A: [ 93  87 120 148  93 132 164 112 147 127 151 130 111]
T: [178 129 131 109 154 151  77 119 110  84  85 138 153]
H: [138 131 154  84  77 111 178  85 119 153 129 109 152]
Z: [147 111  87 165 130 127 151 120 148  93  93 112 132]
L: [ 84  77 119 154  85 138 178 109 151 129 153 131 111]
perm: [ 93 120 111 148  93 132 130 127 147 151 112 164  87]  A
perm: [112 165 130 151 132 120 148 111  93  87 147  93 127]  Z
perm: [129 119 153 109 178  84 151 138  77 154 131 111  85]  L
perm: [129 153 131 111  84  77 119 154  85 138 178 109 151]  L
perm: [ 77  84  85 109 111 119 129 131 138 151 153 154 178]  L

Q: [101 119 109 141 165 133 115 144 163 106 123  95 114 127 137 130 119 176
 136  53 126 177  96 127 136 126 108 154 125 115 149 100 160 119 132 153
 105 162  85 124 119 163 136 136 128 144 108 143 147 131 148 116 119 123
 106]
C: [120 143 132 126  98 112 138 107 126 119 115 136 121 122 135 125 123 125
 150 124 140 113 130 145 124 111 139 124 123 160 152 127 131 119 101 120
 123 130 133 128 128 143 109 139 143 132 122 123 148 132 110 155 151 125
 133]
X: [111 122 100 146 129 170 126 135 118  99  52 144 147 134 114 114 115 131
 119 140 116 134 139 139 150 102 151 124 117 102 170 143 149 133 119 114
 165 170 182 175 103 107 144  87 126 136  97 130 146 116 130 159 117 131
  92]
P: [114 127 101 136 123 176 124 136 125  95  53 149 148 141 106 119 115 119
 123 137 115 127 133 136 144 109 153 119 126 106 165 143 147 136 119 119
 163 160 177 162 104 108 131  85 128 130 100 144 154 108 132 163 116 126
  96]
W: [121 134  85 116 117 179 126 146 135 108  50 153 139 155  99 126 105  93
 136 123 114 142 141 128 133 120 151 120 130 119 159 152 140 135 105 120
 159 152 170 149 117 117 125  95 144 126 102 149 163 110 132 173 123 126
  84]
N: [120 135  93 116 116 180 129 138 138 108  56 146 139 150 102 115 107  98
 134 127 110 136 140 137 134 125 148 122 125 117 162 150 142 139 106 121
 159 159 173 155 120 115 131  93 132 122  99 147 159 106 130 169 125 131
  85]
D: [122 119 132 109 136 147 127 116 136 119 104 122 116 123 142 124 135 121
 128 125 120 123 114 136 113 121 128 135 122 130 102 135 140 119 147 112
 113 123 111 129 131 127 131 118 132 139 138 122 139 121  97 123 139 140
 113]
V: [122 136 147 135 109 111 122 104 123 122 121 138 119 127 135 133 131 119
 128 123 116 112 136 123 114 125 127 116 120 140 147 113  97 118 102 139
 123 132 124 128 130 142 121 139 113 119 121 113 140 131 122 136 139 129
 135]
perm: [144 144 147 148  85 119 109  96 136 163 163 149 130 165 177 127 126 115
 123 126 141 136 119 119 108 137 104 115 154 114 119 125 143 123 160 119
 124 131 106 136 116  53  95 153 127 128 136 100 108 176 133 106 101 162
 132]  P
perm: [ 96 126 116 163 132 108 154 144 100 130 128  85 131 108 104 162 177 160
 163 119 119 136 147 143 165 106 126 119 153 109 144 136 133 127 115 137
 123 119 115 119 106 141 148 149  53  95 125 136 124 176 123 136 101 127
 114]  P
perm: [ 52  87  92  97  99 100 102 102 103 107 111 114 114 114 115 116 116 117
 117 118 119 119 122 124 126 126 129 130 130 131 131 133 134 134 135 136
 139 139 140 143 144 144 146 146 147 149 150 151 159 165 170 170 170 175
 182]  X
perm: [116 112 136 123 114 125 127 116 120 140 147 113  97 118 102 139 123 132
 124 128 130 142 121 139 113 119 121 113 140 131 122 136 139 129 135 122
 136 147 135 109 111 122 104 123 122 121 138 119 127 135 133 131 119 128
 123]  V

J: [130 131 125 190 125 159 120 134  86 125 159 123 152 135]
E: [125 131 135 159 152  86 123 130 190 159 127 125 134 119]
G: [ 86 159 125 125 120 135 190 152 130 159 123 131 134 126]
perm: [131 125 190 125 159 120 134  86 125 159 123 152 135 130]  J
perm: [159 123 131 134 126  86 159 125 125 120 135 190 152 130]  G
perm: [152 135 130 131 125 190 125 159 120 134  86 125 159 123]  J
perm: [134 159 120 125 125 152 130  86 135 123 131 125 159 190]  J
perm: [190 159 130 159 125 134 131 135 125 152  86 123 125 120]  J
perm: [ 86 120 123 125 125 125 130 131 134 135 152 159 159 190]  J
perm: [126 134 131 123 159 130 152 190 135 120 125 125 159  86]  G

B: [112 170 153 162]
Y: [204 140  87 157]
F: [170 152 162 112]
perm: [112 170 152 162]  F
perm: [152 162 112 170]  F
perm: [157  87 140 204]  Y

M: [113 127 153 132 153 151 105 169 131 142 192 124 116  79 121 121 101 170
 106 120 109  93 117  82 116 127 111  77 163 105 126 117 122 133]
S: [121 127 126 122 132 109 116  93 153 116 121 117 101 142 120 153 127 163
 112 106 105  79 169  82 170 192 124 151 105 117 111  77 131 133]
K: [142 163 132 106 101 117 120 153 116  93 111 117 124 109 127 105  77 133
 111 151 131 170 105 192 153 121 126 117  79 169 121 126 122  82]
perm: [126 122  82 142 163 132 106 101 117 120 153 116  93 111 117 124 109 127
 105  77 133 111 151 131 170 105 192 153 121 126 117  79 169 121]  K
perm: [ 77  79  82  93 101 105 105 106 109 111 111 116 117 117 117 120 121 121
 122 124 126 126 127 131 132 133 142 151 153 153 163 169 170 192]  K
perm: [163 113 121 131 170  82 116 101  93 192 151 142 132 121 127 117 133 153
  79 127 124 117 153 116 111 126  77 109 105 105 106 120 122 169]  M
perm: [ 77  79  82  93 101 105 105 106 109 111 112 116 116 117 117 120 121 121
 122 124 126 127 127 131 132 133 142 151 153 153 163 169 170 192]  S

kedof: [126 136 126 115  91 123 133 130 135  87 129 114 127 126 121 129 146 101
 113 102 129 121 141 128 135 127 132 137 142 143 142 118 118 111 183 129
 147 132 139 102 147 115 157 112]
bola: [136 129 121 103 136 123 134 182 126 114 146 129 129 145 137 172 125 135
 129 170 120 166 154  96 148 181 142 129 105 107 176 112 162 138 143  83
 145 106 136 171 152 115 135 124]
Lag: [ 78  89  93 138 119 142 126 126  77 154 136 109 127 146 120 122 109 153
 118 123 168 132 118 129 111 147  85 120 132  85 103  97 133 138 129 131
 119 117 111 156 141 117 122  91]
zufa: [181 172 162 120 143 112 137 129 182 105 115 152 129 106 137 136 148 103
 136 135  83 129 135 129 145 107 171 136 121 176 154 166 125 123 126 124
 134 142 145  96 114 146 129 170]
Tiso: [147 118 123 118 122 102 114  87 126 129 146 135 157 127 127 147 129 142
 111 141 135 113 132 121 183 129 136 137 132 115 130 129 143 126 128 126
  91 101 142 102 115 139 133 112]
perm: [129 166 170 146 106 120 137 162 142 125 152 145 105 145 112  83 114 143
 137 129 181 107  96 136 134 182 136 123 115 171 129 148 103 154 135 129
 124 136 121 176 172 126 135 129]  zufa
perm: [129 126 127 123 127 121 101 114 102 133 157 130 129 129 135 115 126 136
 126 141  91 129 102 128 118 135 143 139 142 147 111 183 132 137 147 115
 146 113 118 121 112 142  87 132]  kedof

